Below is a small trained network, with its code and all its weights. Each question gives an input and a target symbol and asks what happens when units are switched off, that is, made to give their printed mean instead of their output.

import numpy as np


def w(rows, s, z=0):
    codes = np.array(rows[::2]) - 128.0
    scale = np.full(codes.shape[1], s)
    scale[-1] = z or s
    return codes * scale


def norm(h):
    return h / np.sqrt((h * h).mean(-1, keepdims=True) + 1e-5)


def softmax(a):
    e = np.exp(a - a.max(-1, keepdims=True))
    return e / e.sum(-1, keepdims=True)


def log_softmax(a):
    a = a - a.max(-1, keepdims=True)
    return a - np.log(np.exp(a).sum(-1, keepdims=True))


def net(x, mask):
    ids = ['Γαβεζστ'.index(c) for c in x.split()]
    T = len(ids)
    res = E[ids] + P[:T]
    u = 0
    for l in range(2):
        r = norm(res)
        for j in range(3):
            rows = slice(3 * j, 3 * j + 3)
            q, k, v = (r @ M[l][rows].T for M in (Q, K, V))
            z = softmax(np.where(np.tri(T) > 0, q @ k.T / 3**0.5, -1e9)) @ v
            o = O[l][rows]
            res = res + np.where(mask[u + j], z, o[:, -1]) @ o[:, :-1]
        u += 3
    return log_softmax(norm(res)[-1] @ U[:, :-1].T + U[:, -1])


Q, K, V, O = {}, {}, {}, {}
E = w([
[201,37,104],'Γ',
[82,78,115],'α',
[79,76,113],'β',
[117,158,176],'ε',
[69,99,176],'ζ',
[65,181,7],'σ',
[80,127,202],'τ',
],0.016)
P = w([
[191,207,232],'0',
[1,3,161],'1',
[109,43,138],'2',
[144,89,113],'3',
[198,81,109],'4',
[179,130,128],'5',
[194,149,128],'6',
[189,135,134],'7',
[206,136,135],'8',
[202,144,138],'9',
[156,93,141],'10',
[181,119,137],'11',
[183,118,145],'12',
],0.0033)
Q[0] = w([
[171,198,142],'0.h0',
[108,115,220],'0.h0',
[205,152,60],'0.h0',
[120,98,85],'0.h1',
[47,58,86],'0.h1',
[146,244,87],'0.h1',
[7,121,63],'0.h2',
[162,176,194],'0.h2',
[76,102,159],'0.h2',
],0.011)
K[0] = w([
[128,55,104],'0.h0',
[171,137,93],'0.h0',
[159,87,198],'0.h0',
[173,107,128],'0.h1',
[156,96,126],'0.h1',
[120,188,46],'0.h1',
[112,145,3],'0.h2',
[177,124,161],'0.h2',
[102,90,120],'0.h2',
],0.015)
V[0] = w([
[124,229,134],'0.h0',
[162,147,39],'0.h0',
[101,196,9],'0.h0',
[102,139,67],'0.h1',
[1,82,173],'0.h1',
[154,42,136],'0.h1',
[51,76,94],'0.h2',
[68,201,109],'0.h2',
[72,184,55],'0.h2',
],0.0079)
O[0] = w([
[250,191,129,84],'0.h0',
[103,151,225,80],'0.h0',
[128,220,218,95],'0.h0',
[191,57,122,114],'0.h1',
[161,121,194,253],'0.h1',
[144,173,129,186],'0.h1',
[158,228,127,224],'0.h2',
[175,127,2,135],'0.h2',
[241,212,81,147],'0.h2',
],0.006,0.0069)
Q[1] = w([
[2,117,60],'1.h0',
[48,148,163],'1.h0',
[37,27,169],'1.h0',
[202,112,123],'1.h1',
[31,203,159],'1.h1',
[126,194,174],'1.h1',
[109,171,190],'1.h2',
[31,200,126],'1.h2',
[43,78,139],'1.h2',
],0.0092)
K[1] = w([
[253,228,94],'1.h0',
[173,130,126],'1.h0',
[174,115,146],'1.h0',
[144,152,18],'1.h1',
[178,89,154],'1.h1',
[145,104,145],'1.h1',
[109,111,100],'1.h2',
[126,199,85],'1.h2',
[134,156,92],'1.h2',
],0.016)
V[1] = w([
[130,97,130],'1.h0',
[142,204,137],'1.h0',
[197,153,150],'1.h0',
[175,162,95],'1.h1',
[144,107,168],'1.h1',
[126,150,249],'1.h1',
[80,149,89],'1.h2',
[207,80,183],'1.h2',
[176,85,115],'1.h2',
],0.014)
O[1] = w([
[189,125,112,175],'1.h0',
[229,122,68,1],'1.h0',
[191,103,140,46],'1.h0',
[55,39,108,46],'1.h1',
[115,141,240,146],'1.h1',
[150,206,119,122],'1.h1',
[106,138,85,136],'1.h2',
[199,118,254,131],'1.h2',
[149,66,171,139],'1.h2',
],0.0083,0.0077)
U = w([
[165,2,212,170],'Γ',
[61,141,137,115],'α',
[64,185,109,82],'β',
[218,159,144,139],'ε',
[77,173,145,109],'ζ',
[145,215,9,254],'σ',
[105,127,151,71],'τ',
],0.0077,0.0041)

Each question gives the input, a string of symbols that net reads in full, and the target symbol t.
The units are the heads (3 rows each of Q, K, V and O). Each row of codes is followed by its name. A weight is (code - 128) times the scale printed after its matrix; where a second scale follows, it is the last column's (O and U).
mask holds one flag per head, layer by layer. A switched-off head (its flag False) gives its mean, the last column of its rows in O, instead of its output. The means were averaged over made-up inputs and are rounded, as every weight is.
A unit's drop is (log p(t) with every unit on - log p(t) with that unit switched off) / (log p(t) with every unit on - log p(t) with every unit switched off).
The circuit of an input: a set's keep is (log p(t) with only the set's units on - log p(t) with every unit switched off) / (log p(t) with every unit on - log p(t) with every unit switched off). Starting from all 6 units, units are removed one at a time, each time the one whose removal leaves the highest keep (on an exact tie, the one counted first), for as long as the keep stays at least 0.8.
units of the circuit, in order: the units of the circuit, biggest drop first
heads that matter: for each layer, one digit per head in row order, 1 if its drop is at least 0.15 and else 0, layers parted by /
drop of u: that unit's drop, to one decimal
input ε σ α σ α τ α Γ ε, target Γ: units of the circuit, in order => (0.h2 1.h0)
input σ σ τ, target σ: units of the circuit, in order => (1.h2)
input σ ζ ζ, target ε: units of the circuit, in order => (1.h0 0.h2)
input σ τ α α ζ, target ε: units of the circuit, in order => (1.h0 0.h0)
input ε ζ α, target Γ: heads that matter => 100 / 000
input σ τ α, target ε: units of the circuit, in order => (0.h0 1.h0)
input σ ζ Γ ε Γ β α, target ε: units of the circuit, in order => (1.h2 0.h2)
input ε σ ζ ζ β, target Γ: heads that matter => 100 / 011
input ε σ τ ε σ ζ α τ α Γ ζ τ β, target Γ: units of the circuit, in order => (0.h2 1.h1 1.h2 0.h0)
input σ τ α β Γ β β, target ε: units of the circuit, in order => (1.h0 0.h2 1.h2)
input ε ζ α ε ζ α, target Γ: units of the circuit, in order => (0.h0 1.h2)
input ε α Γ Γ ζ ζ, target Γ: units of the circuit, in order => (0.h0 1.h0)
input ε ζ α ζ β ζ α α ε, target Γ: units of the circuit, in order => (0.h0 0.h2 1.h0)
input ε ζ Γ Γ ε ζ, target Γ: heads that matter => 101 / 101
input Γ ζ σ β, target σ: units of the circuit, in order => (0.h2)
input Γ α ε α ζ τ ζ β α, target σ: heads that matter => 010 / 001
input σ σ ζ, target σ: drop of 1.h2 => 0.3
input Γ β ζ β α β ζ Γ α Γ σ α, target σ: drop of 0.h0 => -0.3
input Γ ζ α ε α Γ β, target σ: drop of 0.h1 => 1.8
input σ β σ α σ α ε β, target ε: units of the circuit, in order => (1.h0)
